Here is a tiny trained network, its code and every weight. The questions are about switching its units off for an input and a class, where a switched-off unit gives its printed mean instead of its output.

import numpy as np


def w(rows, s, z=0):
    codes = np.array(rows[::2]) - 128.0
    scale = np.full(codes.shape[1], s)
    scale[-1] = z or s
    return codes * scale


def f(y):
    return y / 2 * (1 + np.tanh(0.7978845608 * (y + 0.044715 * y**3)))


def log_softmax(a):
    a = a - a.max(-1, keepdims=True)
    return a - np.log(np.exp(a).sum(-1, keepdims=True))


def net(x, mask):
    res = np.array(x, float).reshape(1, 5) / 4 @ E
    y = f(res @ A[0][:, :-1].T + A[0][:, -1])
    res = res + np.where(mask, y, B[0][:, -1]) @ B[0][:, :-1]
    return log_softmax(res[-1] @ U[:, :-1].T + U[:, -1])


A, B = {}, {}
E = w([
[104,177,176,175,92,100,151,75],'x0',
[144,166,181,88,122,96,169,159],'x1',
[196,120,162,141,104,180,145,79],'x2',
[107,178,135,89,200,112,161,136],'x3',
[255,164,112,199,131,104,65,146],'x4',
],0.015)
A[0] = w([
[156,159,182,169,100,119,133,119,26],'N1',
[141,120,100,175,136,154,100,126,142],'N2',
[73,174,131,108,114,131,119,156,117],'N3',
[103,122,93,155,114,125,153,71,110],'N4',
[101,134,173,92,140,163,169,93,235],'N5',
[123,199,130,88,254,112,158,179,192],'N6',
[97,153,123,70,83,91,156,131,165],'N7',
[180,131,140,92,155,160,97,140,252],'N8',
[186,181,165,166,98,80,166,81,231],'N9',
[81,150,120,115,129,147,158,58,135],'N10',
[119,150,142,97,201,83,148,143,45],'N11',
[141,166,53,161,144,179,131,81,55],'N12',
[113,117,112,94,116,133,128,168,76],'N13',
],0.016,0.0039)
B[0] = w([
[69,157,143,206,90,129,121,68,195],'N1',
[137,127,89,129,143,74,114,155,187],'N2',
[170,128,158,120,139,124,110,141,179],'N3',
[116,154,121,88,129,173,99,157,166],'N4',
[109,48,131,56,147,137,156,95,212],'N5',
[248,50,155,129,179,158,54,187,251],'N6',
[157,111,174,105,117,67,113,162,199],'N7',
[125,118,93,103,165,120,168,179,196],'N8',
[115,184,152,135,85,107,101,143,253],'N9',
[69,135,118,86,192,169,135,117,196],'N10',
[158,109,137,183,155,126,71,108,191],'N11',
[151,154,112,151,87,97,122,154,173],'N12',
[142,196,125,131,93,103,147,123,164],'N13',
],0.013,0.018)
U = w([
[80,156,50,184,127,131,86,117,102],'0',
[67,115,113,77,149,166,231,108,146],'1',
[113,153,187,175,139,97,138,66,15],'2',
[106,235,169,167,8,80,144,135,186],'3',
[107,133,142,205,170,141,144,60,1],'4',
[57,190,166,137,141,177,104,91,82],'5',
[171,94,116,142,185,125,95,177,204],'6',
],0.013,0.0055)

Each question gives the input, the list of numbers given to net, and the class t.
The units are the neurons (one row each of A and B). Each row of codes is followed by its name. A weight is (code - 128) times the scale printed after its matrix; where a second scale follows, it is the last column's (A, B and U).
mask holds one flag per neuron, in row order. A switched-off neuron (its flag False) gives its mean, the last column of its row in B, instead of its output. The means were averaged over made-up inputs and are rounded, as every weight is.
A unit's drop is (log p(t) with every unit on - log p(t) with that unit switched off) / (log p(t) with every unit on - log p(t) with every unit switched off).
The circuit of an input: a set's keep is (log p(t) with only the set's units on - log p(t) with every unit switched off) / (log p(t) with every unit on - log p(t) with every unit switched off). Starting from the 12 units with the biggest drops (on a tie, the unit counted first), units are removed one at a time, each time the one whose removal leaves the highest keep (on an exact tie, the one counted first), for as long as the keep stays at least 0.8.
circuit, biggest first: the units of the circuit, biggest drop first
top k neurons: the k neurons with the biggest drops, biggest first
drop of u: that unit's drop, to one decimal
input [7,-3,8,-2,-5], class 5: top 4 neurons -> N9; N1; N8; N4
input [-7,0,-2,-3,-3], class 1: circuit, biggest first -> N6
input [8,-7,1,0,-1], class 5: top 2 neurons -> N10; N4
input [-5,8,3,-2,-8], class 1: top 2 neurons -> N5; N10
input [4,0,-7,-4,-4], class 1: top 2 neurons -> N6; N9
input [0,-6,6,1,1], class 0: top 3 neurons -> N6; N7; N9
input [-2,-2,8,-3,0], class 0: top 2 neurons -> N6; N7
input [-3,-1,-5,-7,0], class 0: top 2 neurons -> N6; N9
input [2,-1,-1,-8,-6], class 1: drop of N7 -> 0.0
input [5,0,-2,7,-7], class 6: drop of N6 -> 0.5
input [-5,-4,0,-5,-4], class 0: drop of N7 -> 0.1
